Here is a tiny trained network, its code and every weight. The questions are about switching its units off for an input and a target symbol, where a switched-off unit gives its printed mean instead of its output.

import numpy as np


def w(rows, s, z=0):
    codes = np.array(rows[::2]) - 128.0
    scale = np.full(codes.shape[1], s)
    scale[-1] = z or s
    return codes * scale


def norm(h):
    return h / np.sqrt((h * h).mean(-1, keepdims=True) + 1e-5)


def f(y):
    return y / 2 * (1 + np.tanh(0.7978845608 * (y + 0.044715 * y**3)))


def softmax(a):
    e = np.exp(a - a.max(-1, keepdims=True))
    return e / e.sum(-1, keepdims=True)


def log_softmax(a):
    a = a - a.max(-1, keepdims=True)
    return a - np.log(np.exp(a).sum(-1, keepdims=True))


def net(x, mask):
    ids = ['ΘΞΨαβλμπτω'.index(c) for c in x.split()]
    T = len(ids)
    res = E[ids] + P[:T]
    q, k, v = (norm(res) @ M[0].T for M in (Q, K, V))
    z = softmax(np.where(np.tri(T) > 0, q @ k.T / 2**0.5, -1e9)) @ v
    res = res + np.where(mask[0], z, O[0][:, -1]) @ O[0][:, :-1]
    y = f(norm(res) @ A[0][:, :-1].T + A[0][:, -1])
    res = res + np.where(mask[1:9], y, B[0][:, -1]) @ B[0][:, :-1]
    return log_softmax(norm(res)[-1] @ U[:, :-1].T + U[:, -1])


Q, K, V, O, A, B = {}, {}, {}, {}, {}, {}
E = w([
[121,139,84,98,92,127],'Θ',
[133,171,91,143,132,182],'Ξ',
[128,172,83,143,141,165],'Ψ',
[125,184,74,142,153,173],'α',
[123,114,75,118,84,110],'β',
[166,61,117,97,79,213],'λ',
[4,171,125,166,100,73],'μ',
[116,156,135,61,138,161],'π',
[103,116,114,53,95,68],'τ',
[155,190,168,101,172,102],'ω',
],0.011)
P = w([
[32,245,238,247,3,107],'0',
[23,203,159,223,51,143],'1',
[24,186,126,203,82,150],'2',
[49,183,104,179,86,140],'3',
[69,178,79,168,96,131],'4',
[98,169,73,162,111,131],'5',
[120,160,73,146,117,129],'6',
[128,143,54,152,143,136],'7',
[134,123,51,143,166,138],'8',
[151,115,53,133,174,127],'9',
[158,97,42,124,184,108],'10',
[181,98,32,124,205,108],'11',
[193,115,13,119,216,92],'12',
],0.0054)
Q[0] = w([
[147,133,48,130,76,139],'h0',
[119,77,254,158,82,108],'h0',
],0.01)
K[0] = w([
[127,91,136,3,251,122],'h0',
[4,228,165,231,23,210],'h0',
],0.0058)
V[0] = w([
[168,35,85,151,80,223],'h0',
[147,147,186,2,180,207],'h0',
],0.007)
O[0] = w([
[143,254,68,131,101,67,248],'h0',
[33,188,151,70,102,196,181],'h0',
],0.0087,0.0014)
A[0] = w([
[207,212,198,132,191,139,188],'n0',
[78,104,176,191,162,88,238],'n1',
[188,132,178,124,75,156,224],'n2',
[52,134,82,170,103,154,8],'n3',
[254,141,128,158,125,52,31],'n4',
[62,183,158,125,131,33,155],'n5',
[125,176,106,165,132,74,154],'n6',
[133,88,127,61,71,54,252],'n7',
],0.0095,0.0037)
B[0] = w([
[74,46,134,131,112,254,177],'n0',
[172,175,94,39,137,80,197],'n1',
[49,110,93,145,181,86,194],'n2',
[63,98,174,76,99,124,192],'n3',
[100,151,238,134,112,187,173],'n4',
[101,29,77,191,91,175,216],'n5',
[177,78,154,81,118,175,252],'n6',
[103,174,99,150,209,212,250],'n7',
],0.0077,0.0033)
U = w([
[75,92,127,224,87,201,207],'Θ',
[41,187,188,29,64,110,71],'Ξ',
[202,122,199,96,116,129,96],'Ψ',
[120,1,208,68,188,169,86],'α',
[177,134,100,30,123,188,204],'β',
[199,97,106,138,106,75,244],'λ',
[98,100,81,136,254,104,91],'μ',
[181,222,50,126,71,116,2],'π',
[113,202,195,195,194,104,81],'τ',
[203,125,192,195,152,140,149],'ω',
],0.0092,0.0044)

Each question gives the input, a string of symbols that net reads in full, and the target symbol t.
The units are the heads (2 rows each of Q, K, V and O) and the neurons (one row each of A and B). Each row of codes is followed by its name. A weight is (code - 128) times the scale printed after its matrix; where a second scale follows, it is the last column's (O, A, B and U).
mask holds one flag per unit, heads first, then neurons. A switched-off unit (its flag False) gives its mean, the last column of its rows in O or B, instead of its output. The means were averaged over made-up inputs and are rounded, as every weight is.
A unit's drop is (log p(t) with every unit on - log p(t) with that unit switched off) / (log p(t) with every unit on - log p(t) with every unit switched off).
The circuit of an input: a set's keep is (log p(t) with only the set's units on - log p(t) with every unit switched off) / (log p(t) with every unit on - log p(t) with every unit switched off). Starting from all 9 units, units are removed one at a time, each time the one whose removal leaves the highest keep (on an exact tie, the one counted first), for as long as the keep stays at least 0.8.
circuit, biggest first: the units of the circuit, biggest drop first
k most important neurons: the k neurons with the biggest drops, biggest first
drop when u is switched off: that unit's drop, to one decimal
input λ τ β λ λ π, target Θ: 3 most important neurons	[n5, n1, n0]
input Θ β π λ Θ λ λ Θ π λ, target Ξ: circuit, biggest first	[h0, n5]
input β λ Θ π Ψ τ λ Ξ π β, target Ξ: circuit, biggest first	[h0]
input λ α μ α, target β: circuit, biggest first	[n6, h0, n5, n7]
input Θ α Ξ, target β: 2 most important neurons	[n1, n5]
input Ξ τ α, target μ: 2 most important neurons	[n6, n1]
input Ξ β Θ, target ω: 2 most important neurons	[n4, n0]
input ω β Ψ, target α: 2 most important neurons	[n7, n3]
input λ β ω, target Θ: 2 most important neurons	[n0, n5]
input α π λ λ Ξ, target π: 2 most important neurons	[n7, n4]
input λ λ μ π ω λ α μ λ β τ, target μ: 2 most important neurons	[n7, n0]
input π Ψ τ β, target μ: drop when n3 is switched off	0.0
input Θ λ ω β Θ Ξ β λ Ξ π α, target Ξ: drop when n7 is switched off	0.1
input λ Ξ α Ψ Ξ λ Ξ, target π: drop when h0 is switched off	1.4
input μ ω α α λ Θ α λ τ ω α, target α: drop when h0 is switched off	0.9
input α π Θ π β Ξ α Ψ Θ β λ ω, target Θ: circuit, biggest first	[n0]
